Below are the code and all the weights of a small trained network. Each question names an input and a class and asks about switching units off, where a switched-off unit gives its printed mean instead of its output.

import numpy as np


def w(rows, s, z=0):
    codes = np.array(rows[::2]) - 128.0
    scale = np.full(codes.shape[1], s)
    scale[-1] = z or s
    return codes * scale


def norm(h):
    return h / np.sqrt((h * h).mean(-1, keepdims=True) + 1e-5)


def f(y):
    return np.maximum(y, 0)


def log_softmax(a):
    a = a - a.max(-1, keepdims=True)
    return a - np.log(np.exp(a).sum(-1, keepdims=True))


def net(x, mask):
    res = np.array(x, float).reshape(1, 6) / 4 @ E
    u = 0
    for l in range(4):
        y = f(norm(res) @ A[l][:, :-1].T + A[l][:, -1])
        res = res + np.where(mask[u : u + 4], y, B[l][:, -1]) @ B[l][:, :-1]
        u += 4
    return log_softmax(norm(res)[-1] @ U[:, :-1].T + U[:, -1])


A, B = {}, {}
E = w([
[126,106,134,168,32,106],'x0',
[226,93,199,158,168,109],'x1',
[124,129,139,127,132,131],'x2',
[73,117,112,188,173,26],'x3',
[126,93,155,9,127,33],'x4',
[95,42,111,117,151,154],'x5',
],0.013)
A[0] = w([
[183,93,178,121,103,138,88],'0.n1',
[131,112,151,161,179,132,145],'0.n2',
[105,2,105,124,151,165,9],'0.n3',
[122,76,175,157,55,93,103],'0.n4',
],0.021,0.012)
B[0] = w([
[194,124,63,113,119,162,223],'0.n1',
[127,151,65,137,157,145,232],'0.n2',
[179,248,136,134,100,79,224],'0.n3',
[120,94,159,177,99,133,254],'0.n4',
],0.019,0.0057)
A[1] = w([
[234,82,170,141,193,56,44],'1.n1',
[181,254,199,126,101,56,45],'1.n2',
[131,108,196,82,96,111,53],'1.n3',
[186,49,166,15,114,8,3],'1.n4',
],0.019,0.0064)
B[1] = w([
[218,70,38,134,180,92,204],'1.n1',
[176,213,140,115,70,46,255],'1.n2',
[179,87,54,133,122,162,156],'1.n3',
[54,210,196,224,158,248,234],'1.n4',
],0.018,0.0087)
A[2] = w([
[2,176,122,26,76,116,4],'2.n1',
[136,168,151,26,180,151,95],'2.n2',
[161,115,162,20,85,170,13],'2.n3',
[81,104,133,103,181,34,22],'2.n4',
],0.022,0.0022)
B[2] = w([
[249,68,34,177,187,121,255],'2.n1',
[70,140,149,63,117,131,206],'2.n2',
[144,126,206,62,98,175,203],'2.n3',
[86,132,192,117,103,129,147],'2.n4',
],0.019,0.0072)
A[3] = w([
[97,173,125,32,253,94,120],'3.n1',
[207,78,124,109,106,136,194],'3.n2',
[112,48,189,130,67,97,49],'3.n3',
[78,109,162,184,216,8,4],'3.n4',
],0.024,0.0028)
B[3] = w([
[115,64,143,210,57,73,189],'3.n1',
[54,133,131,107,156,87,245],'3.n2',
[114,108,155,177,161,64,149],'3.n3',
[134,147,156,5,112,208,194],'3.n4',
],0.024,0.012)
U = w([
[99,176,121,225,151,215,107],'0',
[187,47,27,101,180,84,97],'1',
[172,190,139,104,58,53,93],'2',
[77,30,188,181,64,75,128],'3',
[85,107,206,7,111,174,97],'4',
[105,124,132,132,137,100,254],'5',
],0.011,0.0065)

Each question gives the input, the list of numbers given to net, and the class t.
The units are the neurons (one row each of A and B). Each row of codes is followed by its name. A weight is (code - 128) times the scale printed after its matrix; where a second scale follows, it is the last column's (A, B and U).
mask holds one flag per neuron, layer by layer. A switched-off neuron (its flag False) gives its mean, the last column of its row in B, instead of its output. The means were averaged over made-up inputs and are rounded, as every weight is.
A unit's drop is (log p(t) with every unit on - log p(t) with that unit switched off) / (log p(t) with every unit on - log p(t) with every unit switched off).
most important unit: the unit with the biggest drop
top k neurons: the k neurons with the biggest drops, biggest first
k most important neurons of layer l: the k neurons of layer l with the biggest drops, biggest first
input [-8,-8,8,-1,-1,3], class 1: top 3 neurons : 2.n1; 1.n1; 1.n4
input [-4,1,-6,5,2,7], class 2: top 2 neurons : 0.n3; 1.n2
input [6,-3,0,-3,-5,6], class 2: top 3 neurons : 0.n3; 1.n4; 0.n2
input [-4,6,3,8,4,-6], class 4: most important unit : 3.n4
input [-2,-4,3,6,4,-4], class 4: top 4 neurons : 3.n4; 0.n3; 0.n1; 1.n3
input [4,4,-4,7,4,-3], class 4: top 2 neurons : 3.n4; 0.n3
input [5,7,-1,-5,-3,4], class 1: top 2 neurons : 0.n1; 1.n4
input [-5,-6,-1,8,4,0], class 4: top 2 neurons : 3.n4; 2.n4
input [-7,0,5,0,1,-6], class 3: 2 most important neurons of layer 0 : 0.n3; 0.n4
input [-1,-4,-2,1,-1,1], class 1: 2 most important neurons of layer 1 : 1.n1; 1.n4
input [8,3,4,-5,8,-6], class 0: top 2 neurons : 1.n4; 0.n3
input [-5,-1,2,2,-4,3], class 3: top 2 neurons : 3.n1; 1.n4
input [7,-2,6,2,-6,-5], class 3: top 2 neurons : 0.n3; 1.n4
input [2,8,-1,-8,3,-8], class 1: most important neuron of layer 1 : 1.n1
input [8,-5,-1,-3,-5,-1], class 3: top 2 neurons : 1.n4; 0.n3
input [-1,5,-5,-8,-7,-5], class 4: 2 most important neurons of layer 2 : 2.n1; 2.n3
input [-5,4,-2,-8,8,-3], class 0: 2 most important neurons of layer 0 : 0.n3; 0.n2
input [4,5,0,-4,-4,6], class 2: 3 most important neurons of layer 1 : 1.n4; 1.n1; 1.n3
input [-2,-7,6,8,-7,-6], class 4: 2 most important neurons of layer 1 : 1.n4; 1.n2
input [-4,1,-6,7,1,-2], class 4: most important neuron of layer 2 : 2.n4
input [-7,3,4,5,-4,2], class 3: 3 most important neurons of layer 0 : 0.n2; 0.n4; 0.n1
input [4,-5,1,-8,-1,0], class 4: 2 most important neurons of layer 3 : 3.n2; 3.n1
